Here is a tiny trained network, its code and every weight. The questions are about switching its units off for an input and a class, where a switched-off unit gives its printed mean instead of its output.

import numpy as np


def w(rows, s, z=0):
    codes = np.array(rows[::2]) - 128.0
    scale = np.full(codes.shape[1], s)
    scale[-1] = z or s
    return codes * scale


def norm(h):
    return h / np.sqrt((h * h).mean(-1, keepdims=True) + 1e-5)


def f(y):
    return np.maximum(y, 0)


def log_softmax(a):
    a = a - a.max(-1, keepdims=True)
    return a - np.log(np.exp(a).sum(-1, keepdims=True))


def net(x, mask):
    res = np.array(x, float).reshape(1, 8) / 4 @ E
    u = 0
    for l in range(3):
        y = f(norm(res) @ A[l][:, :-1].T + A[l][:, -1])
        res = res + np.where(mask[u : u + 5], y, B[l][:, -1]) @ B[l][:, :-1]
        u += 5
    return log_softmax(norm(res)[-1] @ U[:, :-1].T + U[:, -1])


A, B = {}, {}
E = w([
[157,250,70,148],'x0',
[128,127,128,128],'x1',
[132,127,126,134],'x2',
[122,129,128,127],'x3',
[125,130,125,128],'x4',
[128,125,121,132],'x5',
[126,128,127,125],'x6',
[55,147,171,215],'x7',
],0.0015)
A[0] = w([
[250,230,56,82,4],'L0N0',
[147,173,138,124,101],'L0N1',
[234,100,187,197,139],'L0N2',
[207,107,116,83,163],'L0N3',
[43,216,125,138,186],'L0N4',
],0.0012,0.0015)
B[0] = w([
[250,218,87,83,188],'L0N0',
[134,108,103,127,143],'L0N1',
[111,112,109,106,156],'L0N2',
[111,145,155,101,219],'L0N3',
[140,99,100,114,254],'L0N4',
],0.0023,0.00094)
A[1] = w([
[225,72,112,66,218],'L1N0',
[156,214,100,155,185],'L1N1',
[106,94,247,108,148],'L1N2',
[200,16,158,2,4],'L1N3',
[179,156,30,143,163],'L1N4',
],0.002,0.0016)
B[1] = w([
[82,164,96,88,250],'L1N0',
[149,175,155,105,226],'L1N1',
[173,117,107,125,213],'L1N2',
[1,81,61,132,196],'L1N3',
[146,103,164,114,212],'L1N4',
],0.0042,0.0018)
A[2] = w([
[87,81,251,195,69],'L2N0',
[103,55,221,175,2],'L2N1',
[162,189,124,223,28],'L2N2',
[85,153,65,111,167],'L2N3',
[133,203,106,225,177],'L2N4',
],0.0031,0.00063)
B[2] = w([
[252,171,68,160,251],'L2N0',
[231,145,46,214,229],'L2N1',
[41,68,193,152,197],'L2N2',
[127,68,168,162,209],'L2N3',
[78,73,195,101,233],'L2N4',
],0.0033,0.0017)
U = w([
[27,7,33,55,156],'0',
[213,244,87,26,119],'1',
[240,79,51,254,220],'2',
[13,176,247,202,3],'3',
],0.008,0.00045)

Each question gives the input, the list of numbers given to net, and the class t.
The units are the neurons (one row each of A and B). Each row of codes is followed by its name. A weight is (code - 128) times the scale printed after its matrix; where a second scale follows, it is the last column's (A, B and U).
mask holds one flag per neuron, layer by layer. A switched-off neuron (its flag False) gives its mean, the last column of its row in B, instead of its output. The means were averaged over made-up inputs and are rounded, as every weight is.
A unit's drop is (log p(t) with every unit on - log p(t) with that unit switched off) / (log p(t) with every unit on - log p(t) with every unit switched off).
The circuit of an input: a set's keep is (log p(t) with only the set's units on - log p(t) with every unit switched off) / (log p(t) with every unit on - log p(t) with every unit switched off). Starting from the 12 units with the biggest drops (on a tie, the unit counted first), units are removed one at a time, each time the one whose removal leaves the highest keep (on an exact tie, the one counted first), for as long as the keep stays at least 0.8.
units of the circuit, in order: the units of the circuit, biggest drop first
most important unit: the unit with the biggest drop
top k neurons: the k neurons with the biggest drops, biggest first
top k neurons in layer l: the k neurons of layer l with the biggest drops, biggest first
drop when u is switched off: that unit's drop, to one decimal
input [4,-7,-5,0,2,-2,-1,1], class 3: top 2 neurons -> L2N0, L2N2
input [-1,8,-2,6,3,4,2,7], class 2: units of the circuit, in order -> L2N0, L1N0
input [0,-6,-4,2,1,3,6,-6], class 0: units of the circuit, in order -> L1N3, L2N0
input [-5,4,2,5,3,-3,8,1], class 2: most important unit -> L2N1
input [-7,3,-7,7,-8,-6,-5,2], class 2: top 2 neurons -> L2N1, L2N0
input [3,-6,-8,-5,-2,-8,3,1], class 3: top 4 neurons in layer 2 -> L2N0, L2N1, L2N2, L2N4
input [0,-8,-2,-6,-6,4,-5,-4], class 0: top 3 neurons -> L1N3, L2N0, L2N3
input [2,6,-5,0,6,1,-4,1], class 3: top 2 neurons -> L2N0, L1N0
input [0,3,-6,7,5,-7,-3,-4], class 0: drop when L2N0 is switched off -> 0.1
input [8,-7,6,-6,4,6,-5,1], class 3: drop when L2N0 is switched off -> 0.3
input [2,-8,7,-5,8,-8,4,1], class 3: drop when L2N0 is switched off -> 0.2
input [3,8,-5,-1,-7,0,6,1], class 3: top 2 neurons in layer 1 -> L1N0, L1N2
